Below is a small trained network, with its code and all its weights. Each question gives an input and a target symbol and asks what happens when units are switched off, that is, made to give their printed mean instead of their output.

import numpy as np


def w(rows, s, z=0):
    codes = np.array(rows[::2]) - 128.0
    scale = np.full(codes.shape[1], s)
    scale[-1] = z or s
    return codes * scale


def f(y):
    return y / 2 * (1 + np.tanh(0.7978845608 * (y + 0.044715 * y**3)))


def softmax(a):
    e = np.exp(a - a.max(-1, keepdims=True))
    return e / e.sum(-1, keepdims=True)


def log_softmax(a):
    a = a - a.max(-1, keepdims=True)
    return a - np.log(np.exp(a).sum(-1, keepdims=True))


def net(x, mask):
    ids = ['Ψαβδεζθτ'.index(c) for c in x.split()]
    T = len(ids)
    res = E[ids] + P[:T]
    u = 0
    for l in range(3):
        r = res
        for j in range(3):
            rows = slice(3 * j, 3 * j + 3)
            q, k, v = (r @ M[l][rows].T for M in (Q, K, V))
            z = softmax(np.where(np.tri(T) > 0, q @ k.T / 3**0.5, -1e9)) @ v
            o = O[l][rows]
            res = res + np.where(mask[u + j], z, o[:, -1]) @ o[:, :-1]
        u += 3
        y = f(res @ A[l][:, :-1].T + A[l][:, -1])
        res = res + np.where(mask[u : u + 4], y, B[l][:, -1]) @ B[l][:, :-1]
        u += 4
    return log_softmax(res[-1] @ U[:, :-1].T + U[:, -1])


Q, K, V, O, A, B = {}, {}, {}, {}, {}, {}
E = w([
[186,111,153,71,129,170,49],'Ψ',
[136,197,157,59,125,165,141],'α',
[195,160,159,172,186,209,163],'β',
[198,181,160,67,151,168,92],'δ',
[174,159,93,254,64,232,83],'ε',
[42,131,149,190,96,151,68],'ζ',
[90,37,182,154,167,87,168],'θ',
[220,113,75,171,113,15,161],'τ',
],0.01)
P = w([
[178,144,224,149,32,82,113],'0',
[175,141,206,105,61,104,119],'1',
[162,144,187,98,80,106,116],'2',
[161,141,171,106,99,115,126],'3',
[159,132,155,108,120,132,132],'4',
[148,124,146,118,143,138,130],'5',
[136,128,131,126,159,147,140],'6',
[130,115,120,137,177,152,140],'7',
[120,119,109,143,199,155,141],'8',
[108,114,94,144,215,164,144],'9',
[112,102,91,150,236,172,138],'10',
[106,104,85,169,255,177,139],'11',
],0.0079)
Q[0] = w([
[132,81,37,222,154,94,156],'L0H0',
[126,93,93,165,187,132,137],'L0H0',
[118,117,71,184,118,79,135],'L0H0',
[183,148,254,34,206,140,138],'L0H1',
[186,142,234,49,181,141,130],'L0H1',
[35,72,140,180,57,86,143],'L0H1',
[143,102,158,119,97,79,144],'L0H2',
[134,129,133,124,126,128,123],'L0H2',
[158,101,163,123,132,84,142],'L0H2',
],0.0041)
K[0] = w([
[2,98,88,114,254,170,142],'L0H0',
[93,153,146,63,235,207,125],'L0H0',
[73,90,116,159,184,144,156],'L0H0',
[81,72,114,171,135,60,197],'L0H1',
[54,56,96,187,134,60,199],'L0H1',
[210,186,34,61,112,118,122],'L0H1',
[154,71,108,186,109,68,162],'L0H2',
[123,139,99,121,118,116,120],'L0H2',
[146,103,80,148,123,80,148],'L0H2',
],0.0032)
V[0] = w([
[45,143,25,108,155,157,145],'L0H0',
[185,137,246,164,41,69,141],'L0H0',
[168,170,176,151,127,143,162],'L0H0',
[102,224,152,161,56,184,147],'L0H1',
[178,169,194,92,55,173,95],'L0H1',
[102,152,122,165,103,88,206],'L0H1',
[127,116,200,157,71,114,99],'L0H2',
[131,133,53,131,211,153,145],'L0H2',
[143,130,113,138,254,186,115],'L0H2',
],0.0058)
O[0] = w([
[63,153,34,125,102,124,135,2],'L0H0',
[179,118,216,89,111,114,109,248],'L0H0',
[165,146,190,114,170,119,153,183],'L0H0',
[99,245,185,150,89,85,179,132],'L0H1',
[142,137,187,195,116,112,163,223],'L0H1',
[100,137,142,39,129,96,125,100],'L0H1',
[145,130,207,136,97,130,99,179],'L0H2',
[107,139,2,116,208,134,129,66],'L0H2',
[149,153,70,148,210,169,135,111],'L0H2',
],0.0058,0.0056)
A[0] = w([
[239,105,80,199,77,27,164,185],'L0N0',
[135,131,147,237,78,254,82,172],'L0N1',
[198,229,177,44,222,233,95,206],'L0N2',
[79,41,201,154,202,100,205,255],'L0N3',
],0.0054,0.004)
B[0] = w([
[230,199,103,181,104,2,132,159],'L0N0',
[120,179,140,240,127,212,53,160],'L0N1',
[242,142,169,52,186,194,83,245],'L0N2',
[86,2,184,191,194,86,160,199],'L0N3',
],0.0049,0.011)
Q[1] = w([
[101,84,91,124,137,105,136],'L1H0',
[161,35,188,123,194,127,149],'L1H0',
[28,138,64,64,1,97,136],'L1H0',
[203,164,167,102,167,159,104],'L1H1',
[167,241,122,96,123,231,58],'L1H1',
[83,106,127,188,117,81,178],'L1H1',
[118,173,143,122,126,199,94],'L1H2',
[156,116,112,134,107,57,158],'L1H2',
[124,17,87,117,133,39,206],'L1H2',
],0.0065)
K[1] = w([
[155,141,142,88,121,143,103],'L1H0',
[135,128,1,125,159,134,129],'L1H0',
[150,142,213,111,68,110,114],'L1H0',
[133,129,82,139,149,135,161],'L1H1',
[140,167,40,149,120,148,123],'L1H1',
[133,110,169,107,129,131,108],'L1H1',
[161,187,149,115,99,159,63],'L1H2',
[102,103,73,143,153,93,183],'L1H2',
[69,63,128,138,143,102,174],'L1H2',
],0.008)
V[1] = w([
[128,128,135,254,126,67,233],'L1H0',
[164,253,82,84,74,94,201],'L1H0',
[100,49,146,181,137,68,162],'L1H0',
[95,104,79,173,90,109,145],'L1H1',
[133,86,120,79,115,118,87],'L1H1',
[128,123,169,50,131,120,137],'L1H1',
[132,167,137,148,139,154,126],'L1H2',
[181,164,137,84,85,131,59],'L1H2',
[139,138,128,121,79,81,135],'L1H2',
],0.0055)
O[1] = w([
[127,72,117,35,92,77,100,170],'L1H0',
[99,122,172,101,139,142,255,39],'L1H0',
[115,78,65,104,95,106,57,165],'L1H0',
[145,134,129,123,113,165,184,1],'L1H1',
[116,109,121,172,129,142,127,123],'L1H1',
[81,106,122,157,148,88,100,185],'L1H1',
[120,151,140,95,142,144,122,150],'L1H2',
[111,180,157,143,151,142,62,241],'L1H2',
[119,151,148,159,149,103,126,142],'L1H2',
],0.0064,0.0087)
A[1] = w([
[179,119,122,2,111,101,123,198],'L1N0',
[7,87,214,136,113,105,136,244],'L1N1',
[151,171,164,25,154,162,132,247],'L1N2',
[135,83,211,144,188,122,193,207],'L1N3',
],0.0062,0.0014)
B[1] = w([
[179,58,124,19,94,53,97,195],'L1N0',
[68,2,149,136,130,148,153,173],'L1N1',
[117,61,163,66,176,115,81,254],'L1N2',
[144,93,173,129,162,157,186,211],'L1N3',
],0.006,0.0085)
Q[2] = w([
[141,211,145,143,151,255,174],'L2H0',
[155,107,188,125,185,103,23],'L2H0',
[176,174,140,170,163,118,71],'L2H0',
[133,188,111,117,118,168,132],'L2H1',
[106,137,155,112,124,168,121],'L2H1',
[72,107,154,101,129,175,164],'L2H1',
[151,113,167,106,225,150,20],'L2H2',
[102,15,152,109,150,90,85],'L2H2',
[113,150,101,108,60,49,98],'L2H2',
],0.0089)
K[2] = w([
[140,195,202,153,160,160,56],'L2H0',
[102,124,1,152,156,132,165],'L2H0',
[79,149,108,185,201,166,176],'L2H0',
[151,140,245,173,154,132,159],'L2H1',
[180,160,142,198,149,103,120],'L2H1',
[140,138,109,201,110,141,30],'L2H1',
[100,143,30,157,156,124,139],'L2H2',
[113,101,56,165,160,78,220],'L2H2',
[158,125,151,145,39,26,118],'L2H2',
],0.0078)
V[2] = w([
[215,106,155,88,152,40,166],'L2H0',
[92,126,121,189,125,124,153],'L2H0',
[3,107,167,135,113,133,106],'L2H0',
[90,97,168,82,159,154,189],'L2H1',
[115,106,147,204,102,121,187],'L2H1',
[123,130,126,171,111,149,143],'L2H1',
[117,143,101,203,34,87,100],'L2H2',
[217,183,122,93,88,94,161],'L2H2',
[114,81,181,101,126,75,177],'L2H2',
],0.0073)
O[2] = w([
[133,148,2,159,149,135,141,253],'L2H0',
[115,108,147,86,99,170,132,99],'L2H0',
[39,161,197,104,155,179,76,136],'L2H0',
[35,61,132,83,152,91,64,125],'L2H1',
[167,123,131,54,89,62,69,79],'L2H1',
[148,137,139,119,106,119,89,71],'L2H1',
[79,117,161,87,100,200,171,105],'L2H2',
[103,28,112,175,217,185,119,99],'L2H2',
[98,162,52,108,142,146,77,223],'L2H2',
],0.0073,0.015)
A[2] = w([
[203,140,132,183,2,192,131,1],'L2N0',
[132,112,131,11,119,206,77,105],'L2N1',
[170,116,35,167,146,74,121,108],'L2N2',
[218,111,88,86,139,76,108,2],'L2N3',
],0.0067,0.0023)
B[2] = w([
[134,51,82,153,2,130,43,132],'L2N0',
[99,124,107,177,86,182,203,251],'L2N1',
[54,157,209,92,67,97,152,254],'L2N2',
[119,162,116,177,138,135,185,255],'L2N3',
],0.0078,0.0097)
U = w([
[144,72,183,103,131,138,190,103],'Ψ',
[52,173,212,120,104,146,168,79],'α',
[187,153,145,143,198,63,97,115],'β',
[98,55,71,205,167,225,180,144],'δ',
[174,111,111,169,61,139,110,32],'ε',
[108,253,59,103,94,142,75,130],'ζ',
[125,56,143,33,145,58,54,138],'θ',
[158,190,120,113,53,67,197,251],'τ',
],0.0045,0.0021)

Each question gives the input, a string of symbols that net reads in full, and the target symbol t.
The units are the heads (3 rows each of Q, K, V and O) and the neurons (one row each of A and B). Each row of codes is followed by its name. A weight is (code - 128) times the scale printed after its matrix; where a second scale follows, it is the last column's (O, A, B and U).
mask holds one flag per unit, layer by layer, with each layer's heads first. A switched-off unit (its flag False) gives its mean, the last column of its rows in O or B, instead of its output. The means were averaged over made-up inputs and are rounded, as every weight is.
A unit's drop is (log p(t) with every unit on - log p(t) with that unit switched off) / (log p(t) with every unit on - log p(t) with every unit switched off).
The circuit of an input: a set's keep is (log p(t) with only the set's units on - log p(t) with every unit switched off) / (log p(t) with every unit on - log p(t) with every unit switched off). Starting from the 12 units with the biggest drops (on a tie, the unit counted first), units are removed one at a time, each time the one whose removal leaves the highest keep (on an exact tie, the one counted first), for as long as the keep stays at least 0.8.
units of the circuit, in order: the units of the circuit, biggest drop first
unit that matters most: the unit with the biggest drop
top k neurons: the k neurons with the biggest drops, biggest first
top k neurons in layer l: the k neurons of layer l with the biggest drops, biggest first
which heads matter: for each layer, one digit per head in row order, 1 if its drop is at least 0.15 and else 0, layers parted by /
input δ β δ δ ζ, target α: units of the circuit, in order -> [L2H0; L0N2; L2H2; L1N0]
input ε δ δ θ τ, target τ: units of the circuit, in order -> [L2N2; L2H0; L0N0]
input θ θ δ τ β, target β: unit that matters most -> L0H2
input Ψ δ τ δ Ψ β δ δ τ, target δ: units of the circuit, in order -> [L2H2; L0N0; L2H1; L1N2]
input β θ Ψ δ τ τ δ Ψ δ δ δ Ψ, target β: units of the circuit, in order -> [L2H2; L1H0; L2N1; L0H2]
input τ δ α θ δ θ τ τ, target τ: units of the circuit, in order -> [L2N2; L1H2; L2H0]
input ζ ζ θ τ δ ζ, target δ: units of the circuit, in order -> [L2H2; L0N0]
input ε ζ δ, target α: top 3 neurons -> [L2N1; L0N2; L1N1]
input ζ δ τ θ δ α δ δ β, target β: which heads matter -> 000 / 000 / 001
input ε α α ε α ζ δ δ, target α: top 2 neurons in layer 0 -> [L0N2; L0N1]
input δ α α, target β: which heads matter -> 000 / 000 / 001
input ζ α α, target α: top 3 neurons in layer 1 -> [L1N2; L1N0; L1N1]
input α δ δ β δ δ α τ δ θ α, target ζ: which heads matter -> 101 / 001 / 001
input δ θ δ β α τ δ θ δ α, target ζ: unit that matters most -> L0N2
input θ ζ δ ε δ δ τ ζ, target δ: which heads matter -> 000 / 000 / 001
input θ Ψ Ψ α α Ψ ε δ, target Ψ: which heads matter -> 000 / 000 / 101
input δ ζ θ τ δ δ Ψ Ψ δ, target β: which heads matter -> 000 / 100 / 001
input θ δ α α δ δ ζ θ ζ ζ δ ε, target ε: which heads matter -> 000 / 110 / 101
input δ δ δ τ δ δ Ψ, target β: which heads matter -> 101 / 100 / 001
input δ δ α δ δ δ β δ δ τ α, target δ: unit that matters most -> L2H2
input δ δ δ δ θ δ δ τ θ τ δ θ, target τ: top 3 neurons in layer 0 -> [L0N3; L0N0; L0N1]
input τ δ θ Ψ δ τ β ζ Ψ, target α: which heads matter -> 101 / 100 / 101
input τ Ψ δ δ δ Ψ θ δ, target ζ: top 3 neurons -> [L0N3; L1N1; L0N2]
input δ δ δ δ τ θ θ, target θ: top 3 neurons -> [L0N3; L0N2; L1N1]
input δ θ θ δ θ δ β θ, target δ: which heads matter -> 000 / 001 / 110
input τ θ θ β Ψ, target ζ: top 4 neurons -> [L0N2; L0N3; L1N1; L1N2]
input τ τ θ τ, target θ: top 2 neurons in layer 0 -> [L0N3; L0N0]
input θ ε τ δ δ δ Ψ ε θ δ Ψ τ, target δ: top 3 neurons in layer 0 -> [L0N2; L0N0; L0N1]
input ε θ δ θ δ ζ, target ζ: top neuron in layer 1 -> [L1N1]
